Here is a tiny trained network, its code and every weight. The questions are about switching its units off for an input and a class, where a switched-off unit gives its printed mean instead of its output.

import numpy as np


def w(rows, s, z=0):
    codes = np.array(rows[::2]) - 128.0
    scale = np.full(codes.shape[1], s)
    scale[-1] = z or s
    return codes * scale


def f(y):
    return np.maximum(y, 0)


def log_softmax(a):
    a = a - a.max(-1, keepdims=True)
    return a - np.log(np.exp(a).sum(-1, keepdims=True))


def net(x, mask):
    res = np.array(x, float).reshape(1, 8) / 4 @ E
    y = f(res @ A[0][:, :-1].T + A[0][:, -1])
    res = res + np.where(mask, y, B[0][:, -1]) @ B[0][:, :-1]
    return log_softmax(res[-1] @ U[:, :-1].T + U[:, -1])


A, B = {}, {}
E = w([
[196,175,100,72,111,119,162,98,140],'x0',
[223,42,139,110,168,98,164,152,157],'x1',
[196,114,135,139,77,245,82,94,103],'x2',
[161,153,144,96,187,143,175,62,21],'x3',
[159,85,153,202,76,68,79,156,67],'x4',
[100,130,182,107,149,189,184,146,166],'x5',
[167,161,101,126,47,104,122,96,140],'x6',
[135,138,216,98,126,66,85,80,130],'x7',
],0.011)
A[0] = w([
[102,162,155,136,123,115,89,152,174,209],'N1',
[71,133,109,52,116,178,103,154,190,140],'N2',
[77,148,133,86,194,39,157,120,76,163],'N3',
[56,152,153,94,116,102,115,162,245,205],'N4',
[35,123,158,115,82,161,148,157,207,172],'N5',
[123,134,161,109,106,68,139,120,98,204],'N6',
[165,127,162,110,78,112,110,89,85,120],'N7',
[114,92,113,202,72,58,56,140,125,148],'N8',
[162,89,146,158,74,110,54,126,131,254],'N9',
[198,48,81,116,146,98,181,107,172,158],'N10',
[98,217,35,102,121,142,180,85,81,174],'N11',
[102,149,156,77,129,31,176,124,88,138],'N12',
[160,89,99,92,149,173,164,174,170,238],'N13',
[233,48,93,134,154,130,160,133,135,199],'N14',
[161,137,194,100,108,158,127,116,76,219],'N15',
[134,82,167,139,119,191,103,126,58,176],'N16',
[78,117,101,177,183,185,111,141,139,245],'N17',
[117,197,124,76,155,145,134,125,75,96],'N18',
[174,141,102,61,100,161,159,76,51,200],'N19',
],0.011,0.0033)
B[0] = w([
[105,105,97,117,94,102,152,68,113,194],'N1',
[136,109,144,137,101,142,165,86,146,207],'N2',
[76,171,121,102,164,103,158,96,79,215],'N3',
[105,105,118,101,93,91,179,65,184,251],'N4',
[75,99,142,138,103,131,163,115,170,233],'N5',
[104,158,83,145,191,85,96,81,125,182],'N6',
[189,162,100,187,150,111,79,76,187,192],'N7',
[130,126,48,165,67,2,114,200,103,238],'N8',
[159,114,117,131,88,76,48,160,149,227],'N9',
[149,141,135,40,105,112,141,138,117,203],'N10',
[161,124,71,168,151,188,204,147,118,231],'N11',
[70,143,117,99,194,118,100,107,125,202],'N12',
[147,117,174,90,119,143,173,167,129,203],'N13',
[187,138,179,58,116,117,133,163,60,210],'N14',
[124,154,186,163,139,167,41,73,167,195],'N15',
[124,70,184,195,138,165,57,156,115,200],'N16',
[90,61,145,113,127,160,160,175,108,201],'N17',
[133,149,81,171,141,134,149,116,116,185],'N18',
[187,179,124,141,115,194,92,107,136,226],'N19',
],0.01,0.015)
U = w([
[174,134,184,28,133,124,168,165,155,252],'0',
[116,133,37,146,98,50,100,173,153,138],'1',
[58,41,188,174,140,165,113,166,128,102],'2',
[157,179,81,139,138,219,187,134,143,76],'3',
[57,196,112,99,227,105,145,98,132,80],'4',
[174,167,183,152,139,153,66,90,197,17],'5',
[68,99,145,109,94,118,212,74,247,209],'6',
],0.011,0.0014)

Each question gives the input, the list of numbers given to net, and the class t.
The units are the neurons (one row each of A and B). Each row of codes is followed by its name. A weight is (code - 128) times the scale printed after its matrix; where a second scale follows, it is the last column's (A, B and U).
mask holds one flag per neuron, in row order. A switched-off neuron (its flag False) gives its mean, the last column of its row in B, instead of its output. The means were averaged over made-up inputs and are rounded, as every weight is.
A unit's drop is (log p(t) with every unit on - log p(t) with that unit switched off) / (log p(t) with every unit on - log p(t) with every unit switched off).
The circuit of an input: a set's keep is (log p(t) with only the set's units on - log p(t) with every unit switched off) / (log p(t) with every unit on - log p(t) with every unit switched off). Starting from the 12 units with the biggest drops (on a tie, the unit counted first), units are removed one at a time, each time the one whose removal leaves the highest keep (on an exact tie, the one counted first), for as long as the keep stays at least 0.8.
circuit, biggest first: the units of the circuit, biggest drop first
k most important neurons: the k neurons with the biggest drops, biggest first
drop when u is switched off: that unit's drop, to one decimal
input [8,2,-8,-1,-4,3,3,4], class 4: circuit, biggest first -> N12
input [-4,7,3,5,-1,5,-7,7], class 5: 3 most important neurons -> N15; N16; N5
input [3,7,2,-3,6,-6,-6,-4], class 0: 2 most important neurons -> N14; N10
input [-4,7,-3,2,-7,-7,-3,3], class 4: 2 most important neurons -> N3; N12
input [-3,-1,-3,5,-7,4,8,3], class 4: 2 most important neurons -> N12; N3
input [-3,-6,0,-5,6,5,-5,5], class 1: 3 most important neurons -> N8; N9; N13
input [6,-8,3,1,0,4,8,4], class 3: 3 most important neurons -> N11; N18; N16
input [8,1,-3,6,2,3,6,-2], class 3: 2 most important neurons -> N11; N19
input [7,-1,8,-5,-4,-1,0,0], class 5: 2 most important neurons -> N17; N3
input [-1,8,1,8,7,-1,-5,-3], class 0: drop when N14 is switched off -> 3.7
input [6,4,-3,2,-6,-6,6,-6], class 3: drop when N11 is switched off -> 1.9
input [5,-2,2,3,1,-7,-1,-2], class 3: drop when N11 is switched off -> 0.5
input [-1,-1,7,5,-4,-5,3,1], class 5: drop when N15 is switched off -> 0.2
input [4,7,-3,-6,1,5,-1,0], class 0: circuit, biggest first -> N14
